What can hang from each mark:
poza: zerizu
gezis: deneza domire rimi selalif
vige: deneza gezis nabu rimi
zerizu: ketir maki
deneza: depive gezis
selalif: bosor maki melo nabu
depive: bosor gezis rimi
maki: domire ketir poza vige zerizu
ketir: bosor deneza maki rimi vige zerizu
rimi: melo nabu vige zerizu
nabu: melo selalif vige
domire: ketir melo noko
noko: domire
melo: depive maki poza

Known rows, with every way that one mark hangs from another:
maki[domire ketir[deneza] vige]: [ -90  -34  -38  -57  313   96 -111  326 -132 -159  -43  -50   -1   23
  -89 -163   27 -335 -122   42 -266 -104  -54 -191  190  -47  213  -88
  210  104  -90  136  -16   71   24   82  103   86   88 -175   32  224
   26  -83 -174 -333  -76   17  100   42  -83 -118 -340 -192  -85   69
   82]
vige[gezis nabu[melo[poza]]]: [  55 -119   -6   49   36    4  -22  -81   -9  131  279  -15  -93  -46
   69  -22   91 -176   72  235   56   71 -117  -73  119   90   50  -45
  -16   34  -38 -201  145 -154   30 -344 -147  -42   41 -211   17 -290
   32  -64   -3   86 -163  -20   25    3   63  -56  -12   -2  -62 -174
  -78]
ketir[deneza[gezis[selalif[bosor nabu]]] maki zerizu]: [ 106   89   -5   -1  221 -212 -136  -99    0  -76   57  -14 -322   42
  116   -4  -44 -299 -105 -138  187  -69   41  291  216 -142  220   29
  259  239  244  -23   27   -4   49   -7  -68  -60  209  -93  -18  -88
   29 -150  -62   91 -156  -44  -94 -163  -13  -88 -185  220 -192 -258
   77]
melo[depive[bosor gezis[deneza] rimi] poza]: [ 223 -158  -22 -176 -112  -36   19  -19 -105  163 -111  161 -230  -83
  -38   -5 -159  -92  -21  128  296   94 -130   44  146 -184   52  340
 -143  -28 -142 -113  179  273 -172 -181   -4 -155  195  133  -16 -210
  120 -128   42 -242  131 -100  -81 -158  -57  -42  -89 -223   89  110
    0]
ketir[bosor deneza rimi[melo nabu] vige[gezis]]: [ -52  122  146 -134   85   23   82  104  -71  104   90   56 -395 -219
   85  -43   46 -350  112   47  -76    8  249  -96  224  109  376  198
  122  205   37  -50  115 -243  -13  109 -171 -141  162 -102  125 -217
 -101  -51 -215  -93 -441  240 -124  108  104 -309 -189  161   -8 -342
   58]
melo[maki[ketir zerizu] poza]: [-152 -129 -277  -78  266   75 -349   59   91 -177  378 -287 -124   71
   17   52  136 -111 -227  -64 -186   82 -345 -219  309  -96  167 -276
  204   74 -198  -93  100 -109  106 -174  -22  -42 -150  -84 -167   20
   28 -244  -65 -211  -56 -247 -142 -102 -204 -170 -279 -167 -272   80
 -329]
nabu[melo[poza] vige[rimi]]: [ -12  -99  -68   35  119  108 -108   -4  135   49  329  -72   12 -127
  -19   24  -64 -128   23  177    1  121  -58 -151  169   51  115  -93
  112  -67   70 -190  107  -90  -27 -349 -169   11   63 -181   20 -225
  -43  -27  -59   87  -78  -58  -33  -29    9   85  -27  -59  -83 -133
 -167]
nabu[selalif[bosor melo[maki[domire]]] vige[rimi]]: [  50   22  -77  -21  312  275 -165  103   65 -250  341   45    2   89
  -40  -17  -41 -332 -109  219   52   65  -13  -99  156   90  136   10
  170 -245  257 -236  109   93  135 -417 -310   34  179 -375  115 -141
  -45 -202 -154  164   66   19  101 -207    6   46 -214   44 -331 -238
  -80]
rimi[melo[poza] vige[deneza gezis]]: [  66  -67  -56  -65   84  108  -59   -9   45  204  273 -101 -151 -134
    1  -76   13 -107  149  187  -30   71  -57 -199  182    2  163   85
  258   47   15 -254   94 -137    1 -157 -158 -140  174 -111   51  -31
    4  -78 -106 -177 -273  -43 -100   65  123 -252   15 -113   -2 -189
  -82]
depive[gezis[deneza domire rimi selalif]]: [  24   19  -70  -37  195 -154  -57   99 -157  113 -196   16 -171    1
   92 -278 -166 -331  105  141  207  -57 -111   60  -21 -250  -82  415
  133  210  176    5  165   -3 -208 -195  109 -224  141  113   11    8
  139   21  -93  -81    7  -20  -51   86   49  -37  -57   58  135  -28
   79]
melo[depive[gezis[rimi selalif[maki]]]]: [ -45  -39  -67 -181   86 -162  -11  129  -98   34   43  132 -178  -32
  104  -98 -134 -248   34   62  221   20  -87   42   54  -82   11  216
  -17  158   86  -83  156  148 -114 -196   41 -127  195  104  -50 -164
   33  -72  -21  -44   42  -69  -51 -108   21  105  -84   17  -42  102
  -49]
ketir[bosor deneza rimi[zerizu] vige]: [ -54  184  198 -112   38  -11  -21   94  -15  -10  -20  -10 -270 -157
   29   -6   65 -247   62 -134 -129   89  202  -55  195 -119  326   50
   21  184 -106  180    5 -174    3   97  -69  -30   35 -163   18 -108
  -97   66 -128 -223 -317  232 -140   75  -19 -250 -184   85  -16 -112
   27]
noko[domire[ketir[rimi]]]: [ -82  157  -15 -148  147   85  -80   64  -41  -66  -37    6   80  -61
   78   50  223  -99   68  -35   26  -52  162    2  210   -6    9  -15
  106  142  141   32  -32  121 -204 -111   11  -88  -44   29   -2  -15
   56  -82   47   39 -123   55 -107  138   27  -59 -177   81   99  -94
    3]
maki[ketir poza vige[rimi[melo]] zerizu]: [-163  -91 -241   -4  360  118 -236  126  -72  -25  327 -156  -75    1
   -9  257   38 -343 -130 -174 -321   62 -211    0  320  -21  249 -321
  287  326  -24  -70  116   19  -91   66  -16   47   -5   81  -75 -102
   38 -136 -143 -108 -259 -186 -181  -15 -282   10 -469 -100 -217   10
 -218]
domire[ketir melo[depive maki[zerizu]]]: [-101  -10  -94 -115  206  -68  -89  219 -130 -132   59   35 -148   20
   65  124   33 -189    7 -198   18  -14  -94  -92  309  -16   12 -120
   98   89  -50 -164  126  165   -3 -130   -4  -51 -108  -37  -82   47
   21 -181   67  -80  -35 -128 -135 -200  -46  -58 -199 -114  -96  150
 -132]
depive[bosor gezis rimi]: [  46  -32  -88  -99  -30 -156  -59  -12   15   85 -204   78 -240  -37
  -33  -48 -177 -154  -43   37  172   59  -85  257   25 -204   -5  218
 -180    0   43  -86   67  215 -169  -14   12 -163  185  249   35 -200
   80  -46  -59  -46   85  -11  -13  -30  -45  -39 -106  -39   30   81
   49]
vige[deneza nabu[selalif] rimi[melo zerizu[maki]]]: [ -48   54    2  150  181  231  -63  -10  233  146  479  -38 -181 -224
   90   -2  -26 -293  104  240 -118  169   11   37  213   73  181  -22
  -19  210  -12 -138  296 -147  -52  -51 -359  -19  129 -237  132 -276
  141  -50 -111  160 -408   41 -104   55   49 -168 -160   65  -83 -247
  -92]
noko[domire[melo[depive[gezis rimi[nabu zerizu]]]]]: [-183   12  -12 -109  -30   14  -25  105  -47  130   47  145 -281 -140
   40   59 -153 -190  196  -85  154  -35    7  176  131   99 -176   49
 -240  128  177 -130  181   58 -321 -205  -88  -22   49  259  153 -219
 -135  -57   61  -14 -118    6 -151  -32  -35   30  -67  -71   75  133
   51]
melo[maki[domire poza]]: [  41    5 -197   39  145  123 -198  206  -28 -153  215 -135 -187  193
  -74  -74   50 -108  -94  -22  -88   -3 -190  -30  154   52   84 -188
  260  -30  -56 -139   86 -117  158 -223  -27  108  -96  -80  -79  162
   10 -176  -24 -120   96 -144  127  -39 -134 -243 -200  -60 -189   43
 -120]
maki[domire[melo] ketir[deneza rimi] poza zerizu]: [-135   53 -169  -45  326  -72 -256  281 -287 -129  142  -92 -479  156
  -96  242   99 -496   26 -310 -248   31  -27 -177  369   63  284 -415
  393  178   36  -59  144  -18   85  -71   83  183 -134   23 -123   42
   10 -344 -123 -261 -120 -117   33  -29 -161 -296 -470  -25 -228   24
  -99]
vige[deneza gezis[domire[noko]] nabu]: [  73   36   69  156   66   65  -72   33   -6  224 -115  -17  -73   49
  -29 -208   32 -251   61  204   17   55 -109 -142 -141  -84 -104  168
  173   42  -33  -43   38 -125  -96 -236 -104  -55   56 -101   52  -72
   15   54 -205 -146 -208  -28   71  242  119 -105  -13  178  -20 -267
   84]
ketir[bosor deneza[gezis] rimi[melo nabu vige]]: [-188  104   49  -99   80   -4   20   53  -56   73   86   16 -267 -209
   85  -53  -67 -307  140   42    8   12  236 -143  183   90  256  276
  114  233   24  -74  110 -293  -24   75 -194 -214  207   49  119 -227
 -150  -39 -220  -33 -346  220 -162   95  117 -205 -193  162  -96 -278
   82]
rimi[melo[depive maki[ketir zerizu] poza] nabu]: [-238 -161 -276  -99  144  267 -210  144  116  -69  563  -61 -212  -98
   32   87  -12  -53 -215   32 -121    3 -238 -237  340  208  268 -105
   46  136 -198 -186  232 -114  -34 -128 -177  -83  -65   24   -9 -157
  -60 -288  -70 -140 -225 -219 -265 -191 -168 -134 -317 -165 -271   42
 -322]
domire[ketir[zerizu] melo[depive[rimi] poza]]: [   4   11 -104 -107  199 -164   18  164  -64   -6   58  167 -296  -24
   55  151  -12 -170   47 -262  128   -1 -118  -54  309  -38   77  -45
  -10  148  -78 -108   67  170  -67 -141  -25   -1  -63  162  -78 -160
   11 -165  214 -121  -25 -108 -288 -224 -148    4 -235  -98  -18   88
 -111]
gezis[domire[noko] rimi[vige[nabu]]]: [-215  -14  -46   62  183    4 -165   24   38   67  -90   63  -27   -9
  -36 -218 -162 -204   33   -8   66   -3  -62 -138 -104  -61 -205  123
  128  131   26   94   81 -160 -184  -89  -75  -56   68   99   46 -193
  -20  140  -82 -120 -140   31    8   70  -16  144 -240  196  -17  -22
   -7]
depive[gezis[deneza] rimi[melo[maki[poza]] zerizu]]: [ -36  -11 -245   25   77  126 -176   60  -14   91  248  -88 -362  -86
   -4 -190 -219 -219  117   63    6  119 -221  134  287 -188    7  155
    5  231  -50 -135  260  -71 -142 -159  -68 -180  100  147   47  -84
  114  -33  -29 -160 -110 -171 -150   34 -200 -178 -151 -262  -52   15
  -95]
rimi[vige[deneza gezis] zerizu]: [ -61   26   18   14  106   67 -226   32   98  119   97  -78  -93 -142
    7  -71  -46 -153  211  119 -130   71    9  -85  138 -229   50   13
  142   -2    0  -78   27  -84  -37  -79 -111  -87  164  -84   78   60
  -72  119 -187 -244 -258   81 -147  100   95 -174   19  -19  103 -122
    8]
maki[poza vige[gezis[domire] nabu] zerizu]: [ -11  -16 -101   98  208  -15 -292   75 -143   79  131 -118 -123  148
   38   52    9 -295   -6 -137 -178   24 -269  111  133 -312   11 -196
  302  186  -53 -137  109 -112  -63 -153    1   12   14    8  -28  -42
  -25    8  -97 -139 -201 -106   33   33 -196  -21 -281   35  -23  -22
 -115]
rimi[melo[depive maki] nabu vige]: [-278  -98 -106  -82    6  209 -106  150   50  -15  348  113 -109 -175
   34  -78 -236   50   20   96   -6  -72   -2  -90  190  146   95  133
  -11   30  -50 -201  207 -111  -35  -36 -244 -111  161   14  122 -144
 -133  -82  -43  -67 -239   18  -98 -160   37  -37 -178 -100  -77   30
  -91]
melo[depive maki[poza]]: [  64  -51  -78  -58  -29  101  -55  127  -82  -31  188   27  -78   75
  -30   89  -16  -18  -47  -72   38   51 -129  -15  150   30   59  -69
  126  -27 -150 -157  111   51   87 -198  -47   76  -22  -22  -76   29
   -4  -72   41  -98   16 -139   14 -134 -104  -58 -107 -113  -96   93
 -125]
selalif[bosor maki[domire poza] melo nabu]: [ 161   91 -117  -51   39  177 -211   32 -133 -278  389  139 -148  244
  -80  191  -83 -121 -178  -16  137    9  -29    9   76  258   47 -171
  178 -159  242 -119   22   89  209 -332 -114   89   83 -274   -4  -53
  -88 -260   25   89  218 -139   -3 -342 -177  -14 -208  -19 -521 -115
  -45]
vige[rimi[nabu[melo[depive]] zerizu[maki]]]: [-175  -43  -78   38   97  248  -82   46  190   45  320   95  -74 -254
  -10  105 -110 -164   61   84  -71   44   62   59  253  218   86  -95
 -105  105   39  -85  219  -48 -124  -75 -189   37   16  -47  131 -230
  -30   48  -24  122 -221   44 -228 -110  -42   62 -142   68   10  -57
 -119]
zerizu[maki[domire[melo[depive]] poza]]: [ 147   -8 -118   -3   60   51   42  266  -93  -74  124   -1 -239   70
  -97   92  -51 -189   21 -202   29  -53   -2   85  173  282   14 -199
  230   10   52 -182  188   62   62  -67   51  263  -23  -80   -8  199
   74 -221  120    7   68 -128  202 -239  -48 -152 -185  -60  -30  178
   -7]
poza[zerizu[ketir[bosor deneza rimi]]]: [-150  116    9 -196  -22 -125 -141  -66  -92  -12 -102   15 -197  -99
  -82   39   91 -257  -14 -200  -99  123  152 -121  263  -21  296   22
   48   19  -42   -8   -8  -71  -13   48   25  -55   19  -97  -85   -2
   53  -69  -15 -199 -299  108 -155  -28   35 -184 -151   35 -181   30
  -70]
selalif[maki[poza vige] nabu]: [ -27   -6  -65  -28  107   41 -222   43  -76  -92  326    6  -48  102
   24  127 -199  -24 -102  -80  -49   16 -190   92  137  -78   25 -211
  196   43   18  -32    9  -28  105  -17  -26   90  131 -132  -38   -3
  -27  -27   50  -61   65 -146  -56 -194 -228   92 -168 -134 -263   21
  -42]
zerizu[maki[ketir vige[deneza gezis[rimi] nabu]]]: [ -84  -39  -39   12  399  -20 -122  204   38   29  157 -102  -20 -184
  120  -65   20 -441   54  131 -184   28  -86  -60  203 -139   36  -92
  235  260 -113  -33  220   80  -35  161  -18  -45  264 -162   64   37
  174  -23 -177  -80 -255    4  -34   53   14  -30 -332  -73   30 -115
   -3]
maki[domire[ketir] vige]: [  -6   33  -81  -32  301   91  -92  297  -75 -193  -67   11  120   44
   -8 -178   73 -197 -110   18 -133 -144  -63  -89  167  -71   84  -43
  165  100  -44   65  -51  135  -38   43   84    6   28 -124   35  231
   46  -60  -13 -186    7   15   20   -6  -86  -40 -285  -96   22   64
   38]
deneza[depive gezis[domire[melo noko] rimi selalif]]: [  -7  -56  -11  -21  472 -288  255   85  -83  242 -226 -106 -456  154
   13 -158  -39 -673   95   34  224    8 -176  -19   14   16 -157  189
  227  316  187 -113   52 -227 -143 -193   53 -142  -36  239   67 -108
  -20    8 -158   34  130 -176 -108   81  -33  -58 -123  276 -232 -145
  110]
melo[maki[poza vige[gezis rimi]]]: [   8  -83  -89  -10  382   41 -160  121  -53   39  208 -146 -103   89
  -10   31   69 -313   64    4 -159   87 -294   70  259 -153   83 -200
  330  130  -25 -224   84  -74   83 -176  -49    9   35  -88  -54  -29
    5   24 -111  -92  -23 -130  -95   53 -167  -56 -235  -47 -136 -100
 -127]
selalif[bosor maki[domire] melo[depive] nabu[vige]]: [  52   67  -21  -80    7  218 -195  169  -35 -291  313  291   18   67
  -65   72 -243 -113 -151  144  189    7  135  -84   47  154    6   30
   71 -260  237 -132   53  297   70 -370 -154   36  289 -374   99  -69
 -175 -199  -58   50  222  -99   48 -435  -47  205 -161  -59 -421  -76
   -5]
maki[domire vige[nabu] zerizu[ketir]]: [-263  -44  -98  -12  232  -12 -374  193  -91 -180  122   -7 -108   13
  -14  -77   33 -320  -82 -158 -288  -19  -96  -13  155 -182   86 -169
   76  166  -80  -18  119   -7  -41   22    7   85   55 -129  -22  -22
   -8 -220  -29 -279 -195  -15   75  -63 -148  -30 -451  -43 -152  141
  -81]
selalif[bosor maki[ketir[deneza] zerizu] nabu[vige]]: [-108   38  -76  -61  203   40 -439   10   53 -340  355  -16  -33  -13
    7  129 -106 -219 -256  -22  -49  113    1 -203  195 -166  171 -172
  251  -97  107  -14   37  137   96  -77  -81 -108  210 -294    5  -16
 -123 -137 -271  -15  -70 -119  -54 -168 -114   97 -266  -37 -363  -97
 -112]
ketir[deneza[gezis] vige]: [  92   -7  198  -84   60 -134   -8  -89 -155   97  -46 -118 -280  -79
   58 -196   56 -321  126   28  -68   24  139  -79  209 -305   38   14
  223   69    3   31   93  -58   77   47   67  -69  114 -126   37   75
   -7   97  -84 -218 -219  116  129  130   88 -195  -37  -91  214 -109
   96]
deneza[depive[rimi[nabu vige]] gezis[domire[melo]]]: [-182  -54  -68    2  315 -299   45   35 -122  194 -101  -44 -483   12
   64 -168 -218 -579  297    3   84   15  -45   23  164 -287 -262  158
  111  120  117 -237  135 -243  -33 -119  -79 -223  118  340  191 -107
 -179   86 -125  -77   70   15  -75   -7  -30 -100 -143   85   29 -127
  125]
poza[zerizu[ketir[bosor vige[nabu]] maki]]: [ -98   25  -20  -98  -86 -145 -209  -75   48 -108  104 -127 -178 -192
   55 -101   18 -214 -130 -191 -103   53  105   57  247  -50  115  -58
   13   -3  -94  -44  176 -121   11  154  -20    9  105 -274  -58   67
  109 -101   95  -75 -420  113   73 -202   64 -184 -239  -35  -49  175
  -99]
deneza[depive gezis[domire selalif[melo nabu]]]: [  36    8   13  -18  209 -219   87   12 -130  161  -33  -10 -273  119
   93  -81 -158 -486   40  201  185  -26   24  108   35 -109 -152  238
  134  150  223 -176   27  -97  -34 -257   15 -179   91   23  107  -31
  -73   39 -134   84   72 -123 -123 -109  -39  -76  -25  108 -227 -212
  134]
gezis[domire rimi[melo[depive]]]: [ -64   57 -108  -44  145  148   97  124   34  159  -36  167  -79  -66
  -56  -73  -82 -209   89   28   64    2   43   -2   55   76    9  207
   81  201  107  -23   98   50 -234 -146   -9  -96   41  156   92  -58
   69   93  -21  -26   -8  -62 -146  -32  -36   37  -97   95   46  -30
  -73]
domire[ketir[rimi vige[deneza] zerizu] melo noko]: [-114  130   70  -58  288  -70  -47  151 -146    9 -103   62 -273  -12
   36   66   52 -213   49 -276  -58  -26   34 -141  241  -92  133 -105
  236  242   41  107  -28   92  -78  106  -41   90  -37  -32  -81 -155
   56 -222   89 -244 -303   44 -107   61   24 -100 -336  131  -57 -208
   33]
selalif[maki[poza vige[gezis]]]: [  62  -31 -103  -70  221   62 -135   94  -86  -22  225 -165 -125  137
    7    3   -3 -155   16  -50 -115   20 -280   68  196 -160  105 -163
  305   26   -3 -103  -13 -103   99 -145    6   52  109  -86  -81   49
   11  -55  -24 -126   89 -122   36  -55 -135  -46 -143  -87 -162  -26
  -61]
rimi[melo[depive] nabu]: [-103  -46  -27  -28  -94  199  102   90   35   88  224  196 -102 -159
   16   42 -137   45  -10   91   47  -70   70  -39   59  293  118  142
 -138   71  -20 -104  142  -16 -129   32 -156  -48   70   98  140 -176
  -84  -69   -9   49 -172    2 -138  -98   13   20  -65  -14  -25  -29
  -25]
depive[bosor rimi[melo[poza] vige zerizu[maki]]]: [ -15  -40 -203  -96   95  177 -143   37  399   49  300 -109 -403 -209
 -112  -13 -203  -35  -78  -11    1   62 -147  202  317   51  231   21
  -58   63  -67 -110  163 -107 -166   44 -164 -130  128   80  109 -150
   59  -50  -16  -50 -134 -104 -261 -202 -161 -229 -258 -158 -120  163
 -145]
vige[deneza[depive gezis] nabu]: [  40  -33  153  110   97 -242   90  -55 -130  235   33  -90 -203  -33
  173  -89   68 -369  190  259   36  164   37 -111   31 -317 -107   81
   42  173 -170 -170  146  -97   59  -76 -125 -184  145   -7   46 -161
  -32  -33 -174  -32  -72   18   71  202  108 -161  -35   55  -37 -296
   86]
domire[ketir[deneza maki[vige]] melo[depive] noko]: [  57  -61   73 -149  201    1  145  218 -183  -39 -215   72  -74  -37
  -52  -58  -97 -254  -42 -295  117 -155  -37  -61  228  175   59   -2
  197  174  -22   85  -23  151 -124  130   18  125   69 -118   -5   60
  109  -93   90 -217 -132  -62    0 -205   -5   46 -240 -118  -85  102
  149]
selalif[nabu[melo[poza] vige[gezis]]]: [  33  -85  -44   34   45   75 -173  -49  114   51  335   57   37 -121
   10   48 -172 -109  -23  251   82   65   13 -102  143   85   18  -52
  133 -110  152 -231   73    0  -13 -279 -119    3  180 -278  109 -100
  -33   19  -60   86 -124 -100  -57 -144    9   97   74  -73  -69 -196
  -64]

Rows:
[ -67   17 -162 -116  394 -241  -50   94  -25   76 -311   14 -151   14
   59  -71  -63 -318  -10  -27  123   32  -18  161  156 -478   40  227
   83  235   61  -93  -63  187 -265  -62   69 -235  104  273  -55 -144
  137  -76  -66  -77  173    2  -78   22  -73 -127 -303  243   30 -127
  -20]
deneza[depive[bosor gezis[domire[ketir[zerizu]] rimi]]]
[  55  -32 -201   -8  115   68 -119  113   50 -144  229 -205  -30  -28
   -8   88   15 -131 -128 -149 -108  -17  -60   22  180  108   79 -204
  256   40  -62  -29   97   11   62  103   70  140    8  -58  -62  201
  146 -113   -3   29 -100 -105   73 -111  -97 -128 -244  -83  -17   83
  -67]
zerizu[maki[ketir poza]]
[  31   47 -135  -50   21  -18 -194  113 -119 -149   88 -173 -142   36
   14  247   85 -243 -244 -253 -133   63  -22 -174  153   60  293 -126
  236   92 -159   31   33  -97   69   36   -2   56  -63   30 -154   82
  -11 -178 -202 -157 -262  -37  -38  -27 -144 -229 -254  -26 -216   31
 -105]
maki[ketir[bosor deneza] poza zerizu]
[ 176    2   31    6  238   99  117  147 -111  -66 -148  -28 -243  245
 -109 -151  -41 -231 -153    8  291 -109 -354  -29  -70  218   30  313
  190   17  161   -1   46 -163  -21 -327  -60  -91  -89 -182   38   22
    3 -169  -95   33   90 -179  -57  -31   15 -102 -106  103 -382  -35
  140]
gezis[deneza domire[melo[maki] noko] selalif[bosor]]
[ 107   53 -160  -19  125  -10 -138  236  -23 -156  261 -140 -370  228
    8  -81   -8 -158 -150   14   36  -76 -241   42   80  124  210  -70
  230  -16   68  -68   66 -212  135 -270  -11   66  -23  -59 -110   90
  -27 -240  -57  -20   99 -159   77  -97  -81 -225 -160   17 -309   89
  -52]
gezis[selalif[maki[domire poza]]]
[-249   20 -100 -201  178  -32 -244   57   49 -144  105  -30  -71 -210
  -41  -32  -26 -220  157 -258 -150   30  176   47  255  -92   73  -15
  204   70   81  -61   87   14    5  158   34   47  166 -121   -9   41
  115  -90   79 -114 -228   94  -13 -118   42  -82 -316   54   61   43
  -28]
zerizu[ketir[rimi[vige]] maki]
[ -63  -29  -88 -155  139 -190 -138  142 -106  -88   88 -140 -224   12
   90 -217  -84 -287  -66   68   41  -28 -160  -29   96 -152  152  147
  102  104   58  -14   59  -31   12 -146   87 -128  153  -65  -97   -2
   41 -135 -156 -109  -82  -53   61   25   47 -143 -121  -89 -146   70
   29]
depive[gezis[selalif[maki[ketir[deneza]]]]]
[  25  -31   84  -78  158  -61   73   91 -105  -59 -110  -16 -149   -9
    3  -72   18 -190  -50 -190   54 -103  -31 -153  105  136  -57  -57
  125   59   36   85  -17   22  -65   91   34   66  -83 -103   -9   16
   32  -68   87 -120 -172    0   10  -36   25  -39 -182  -26   -3   44
   88]
domire[ketir[vige] melo noko]
[  31   31  -88  -39  223 -174   16  127  -47 -125  -29  -96 -158  -14
  110   -1   -7 -184   81 -251  101 -141  -16  129  210   71    2 -104
  141   93  120  -45   18   17   -8   28   -6   19    0  -57  -57   97
  121 -151  126   62   37  -28  -45 -233   50 -124 -144   -9   -5   27
   52]
domire[ketir[maki] melo]
[  63  -89 -216  -18   46  166 -158  -74  135  -31  160 -188 -122   76
 -185 -132   62  -19 -279  -21  -33   36 -193 -176  254  209   72 -260
  207  -42  -79  -68   86 -100  -18  -59   50   99 -134 -147  -65  147
  123 -180  112 -149  -81 -224   62 -128 -101 -111 -138  -93 -195  164
 -229]
melo[poza[zerizu[maki[domire[noko]]]]]
[-122   47  -68  -38  296   94 -148   94   62  -31  -81   43 -118  -68
   27 -241  -42 -266  -92  -48   13 -126  -34 -231   72  -18  -82  101
  209  123   38  180   38  -94 -205   56   -9 -102  -51  124   92   -9
    9  121  -61 -179 -216   78 -168   82  -66    6 -300  184  150 -103
  -18]
gezis[domire[ketir[vige] noko] rimi[nabu]]
[  -5  -11 -193   30  180  118 -276  196 -152 -122  139  -93 -110  195
  -72   94   19 -173 -169 -199 -231  -30 -191   18  199  -89  133 -330
  307  124  -35  -52   69    8   20   -7   53  164  -50   25  -51  146
  -17 -198  -23 -235  -56 -135  103  -62 -261  -64 -329  -90 -130  126
 -140]
maki[domire poza vige zerizu]
[ -45 -111  -19  -33  181   -9 -245  100   31  -67  423 -244 -217  -46
  123 -126  121 -175  -94  119 -156   81 -274 -275  240 -198  156 -167
  161   46 -317  -54  192 -168  191 -165 -128  -50   15 -301  -98  -46
   14 -174  -85 -287 -228  -69  -14    8  -31 -300 -280 -242 -131  -43
 -171]
melo[maki[ketir[vige[deneza nabu]]] poza]
[  14  -39   12  -93 -110   30   25   83   61   78  -63  278 -274  -99
  -38  130 -194  -40  -91   61  167  -13   -1  107   57   77   97  191
 -255  -99  -90  -49  129  171 -138   31 -137  -83  133  256  119 -245
  -64  -35  -55  -44   23   25 -175 -179  -57   33 -141  -19    0   81
   36]
melo[depive[bosor rimi[nabu]]]
[   7  -16    1  -35  167  -24  102  110  -57  -55 -134   10  -49   37
  -44   -1   13 -129  -60 -161  112  -82  -85 -165   29  269  -77  -19
   69   59   34   39  -63   30  -96   24   27   50 -132  -12  -22    1
   40  -86   62  -10  -45  -76  -73  -22    2   22 -120   22 -128   43
   76]
domire[ketir melo noko]
[  61 -125   25   57  212 -137  -14  -25   23  185  334  -10 -269  -48
  120    3  116 -417   84  323  109   88 -185   -5  131  156  151    1
   12  154   76 -268  229 -227    3 -453 -196 -116   35 -191   -5 -460
  -11  -53 -132  204 -244  -52 -149   54   66  -52  -97  125 -166 -220
  -97]
vige[gezis[selalif] nabu[melo[poza]] rimi]
[ -51 -136 -202 -142  157   65 -116  157   57  -72  258    0 -181  -21
  -25  -18   21 -222 -123   33    2  100 -273 -199  290   -9   91  -23
   15   28 -269  -96  153   74   61 -235  -53  -58   -5   32  -50  -64
   16  -97  -20 -254   12 -217 -200 -184 -201  -47 -251 -269 -162  134
 -207]
melo[depive[rimi] maki[ketir] poza]
[-173    6    3 -104  208  -46 -114   91  -84  -88   69  -35 -103  -79
   58   14   89 -269   18  -58 -188    1   83  -81  219 -147  158 -107
  123  121  -17  131   38   71   16  110   50   16   69  -84  -25  -61
   35  -58  -64 -186 -182   82  -19   -1  -12  -75 -328   -1   57  -75
   -8]
maki[ketir[rimi vige]]
[-179  -37  -48   23  420  -40 -154  274  -12 -114  126 -101 -341  -29
  -30  -38   52 -516   81  -55 -252  -27  -30  -56  263   29  115 -270
  117  125   95   46  114  -48  -12  -77   13  141  -46 -159    0   16
  -51 -103 -122 -218  -63    7  -39  -60  -59 -210 -390  -23  -61   47
   -3]
maki[domire[melo] ketir[vige[rimi[zerizu]]]]
[  32  -61 -135  -81   65  218  -60  245   91  -63 -143  163 -264  112
 -228 -102  -99 -157 -267   96  120   15 -165   12  109  172   78  132
  -43  -85 -111  -38   84  179  -91 -173  -90   31   30   80   25  -85
   36 -178  -85 -234  165 -187   34 -162 -136  -64 -281  -32 -285  139
  -27]
melo[depive[bosor rimi] maki[domire[noko]]]
[  83  -60   88   43  319 -183   29  107 -200  268  134  -20 -226   -6
  129   73   29 -472  200  116  -59  154 -142  -69  138 -275   22 -103
  247  274 -173 -214  169  -57   21  -13 -108  -78  205   42   44 -169
   13   13 -177 -126 -138  -21  -46  166  -87  -78 -228  -10  -55 -254
   -3]
maki[poza vige[deneza[depive] gezis[rimi] nabu]]
[  97  -33   31  -81  174   47  -48   15  -18  -41 -116  -42   -2  -45
   10 -192  129 -229  -98    7   -1  -59   17 -186  130  -16  -22   39
  229   36   10   79  -61   71  -91   56   54  -34    7 -126    4   72
   75   39  -44 -187 -256   15   15   80   35  -48 -161   56  130 -115
   45]
domire[ketir[vige[gezis]] noko]
[  15   22   36   20  -34 -206 -177  100  -10   57   90   65  -70 -101
  130 -114 -293 -162  -28  199  175    5   -4   24  -95 -162  -28  216
   56   35  156 -156  114  118  -90  -86  -23 -125  294  -90   79  -15
  -49  -21 -176   17 -214  -41   -8   17  102   31   55  -44   -3  -66
   87]
depive[gezis[selalif[nabu[vige[deneza]]]]]
[-138   -7   44 -251  111 -198 -104 -115 -102  106 -137    2 -369  -66
 -138   82   57 -301   27 -103  -99  159  123  -27  386 -217  318  -51
   50  -12  -50 -108   -3   38  -57   81   47 -113   49  -21  -63  -88
  105 -110  -38 -230 -133   31 -117  -32    5 -255 -232    5 -188   11
  -58]
poza[zerizu[ketir[deneza[depive[bosor]] rimi]]]
